Below are the code and all the weights of a small trained network. Each question names an input and a class and asks about switching units off, where a switched-off unit gives its printed mean instead of its output.

import numpy as np


def w(rows, s, z=0):
    codes = np.array(rows[::2]) - 128.0
    scale = np.full(codes.shape[1], s)
    scale[-1] = z or s
    return codes * scale


def f(y):
    return np.maximum(y, 0)


def log_softmax(a):
    a = a - a.max(-1, keepdims=True)
    return a - np.log(np.exp(a).sum(-1, keepdims=True))


def net(x, mask):
    res = np.array(x, float).reshape(1, 6) / 4 @ E
    y = f(res @ A[0][:, :-1].T + A[0][:, -1])
    res = res + np.where(mask, y, B[0][:, -1]) @ B[0][:, :-1]
    return log_softmax(res[-1] @ U[:, :-1].T + U[:, -1])


A, B = {}, {}
E = w([
[97,88,118,153,40,70,91,34,104,91,182,91],'x0',
[210,106,48,105,138,140,178,143,88,93,67,73],'x1',
[226,158,140,121,90,156,106,102,43,229,150,148],'x2',
[108,213,100,34,138,177,196,130,81,61,190,91],'x3',
[123,80,156,111,184,156,105,185,160,176,128,10],'x4',
[189,105,195,156,71,122,123,136,51,91,126,178],'x5',
],0.012)
A[0] = w([
[77,189,123,116,42,92,126,36,98,67,211,160,92],'n0',
[151,212,77,75,188,168,200,159,94,99,137,94,59],'n1',
[133,148,169,133,157,121,73,165,162,252,162,124,66],'n2',
[86,148,126,102,75,137,151,18,127,104,170,143,48],'n3',
[136,83,137,164,116,107,50,126,151,152,84,76,15],'n4',
[100,145,148,141,87,81,120,1,116,107,176,135,37],'n5',
[28,83,165,114,180,131,149,156,182,47,138,57,2],'n6',
[166,73,87,138,75,95,124,75,122,119,81,98,36],'n7',
],0.0076,0.0025)
B[0] = w([
[117,228,35,159,46,137,97,78,169,75,185,158,246],'n0',
[204,183,91,61,148,173,206,126,99,102,124,115,244],'n1',
[25,162,204,94,112,211,93,93,100,255,78,118,221],'n2',
[124,160,78,145,96,120,100,127,131,121,198,138,199],'n3',
[122,45,147,165,142,70,132,93,140,184,134,108,195],'n4',
[136,131,87,174,90,107,74,72,145,143,200,177,205],'n5',
[77,114,158,105,166,90,104,190,156,10,148,57,224],'n6',
[185,104,105,142,71,76,131,145,44,83,126,86,177],'n7',
],0.0065,0.013)
U = w([
[90,138,124,92,160,134,156,177,138,56,141,74,160],'0',
[154,121,183,183,113,99,141,165,129,91,68,249,196],'1',
[197,154,96,86,155,179,203,151,100,133,117,106,135],'2',
[185,48,110,165,93,84,112,106,86,140,92,90,112],'3',
[65,136,111,127,199,145,121,145,196,181,84,120,3],'4',
[132,130,212,127,99,173,87,117,68,202,140,134,172],'5',
[94,62,146,163,156,92,94,135,179,143,135,85,17],'6',
[122,155,90,144,81,124,109,82,130,107,182,149,190],'7',
],0.014,0.003)

Each question gives the input, the list of numbers given to net, and the class t.
The units are the neurons (one row each of A and B). Each row of codes is followed by its name. A weight is (code - 128) times the scale printed after its matrix; where a second scale follows, it is the last column's (A, B and U).
mask holds one flag per neuron, in row order. A switched-off neuron (its flag False) gives its mean, the last column of its row in B, instead of its output. The means were averaged over made-up inputs and are rounded, as every weight is.
A unit's drop is (log p(t) with every unit on - log p(t) with that unit switched off) / (log p(t) with every unit on - log p(t) with every unit switched off).
The circuit of an input: a set's keep is (log p(t) with only the set's units on - log p(t) with every unit switched off) / (log p(t) with every unit on - log p(t) with every unit switched off). Starting from all 8 units, units are removed one at a time, each time the one whose removal leaves the highest keep (on an exact tie, the one counted first), for as long as the keep stays at least 0.8.
units of the circuit, in order: the units of the circuit, biggest drop first
unit that matters most: the unit with the biggest drop
top k neurons: the k neurons with the biggest drops, biggest first
drop when u is switched off: that unit's drop, to one decimal
input [5,6,0,8,0,-3], class 2: unit that matters most : n1
input [-6,2,1,1,-7,4], class 2: top 3 neurons : [n1, n5, n4]
input [-2,8,2,-4,7,-2], class 3: top 2 neurons : [n4, n7]
input [0,6,3,-3,-8,-8], class 2: units of the circuit, in order : [n0, n5]
input [-2,-6,-8,-8,-2,-7], class 6: top 4 neurons : [n6, n4, n1, n0]
input [-3,-7,5,7,1,-4], class 2: top 3 neurons : [n1, n5, n4]
input [-3,-7,-4,2,-1,-5], class 0: top 3 neurons : [n6, n4, n5]
input [-7,-5,-1,8,-8,0], class 2: top 2 neurons : [n1, n5]
input [2,-8,2,2,3,-1], class 5: top 3 neurons : [n2, n1, n6]
input [-5,-3,4,-3,-8,-8], class 4: top 2 neurons : [n7, n5]
input [4,-7,0,-7,5,3], class 5: drop when n6 is switched off : 0.3
input [3,4,-8,-4,-3,5], class 3: drop when n7 is switched off : 0.6
input [2,4,-1,7,-4,-7], class 2: drop when n1 is switched off : 3.0
input [1,3,-1,7,2,3], class 2: units of the circuit, in order : [n1]
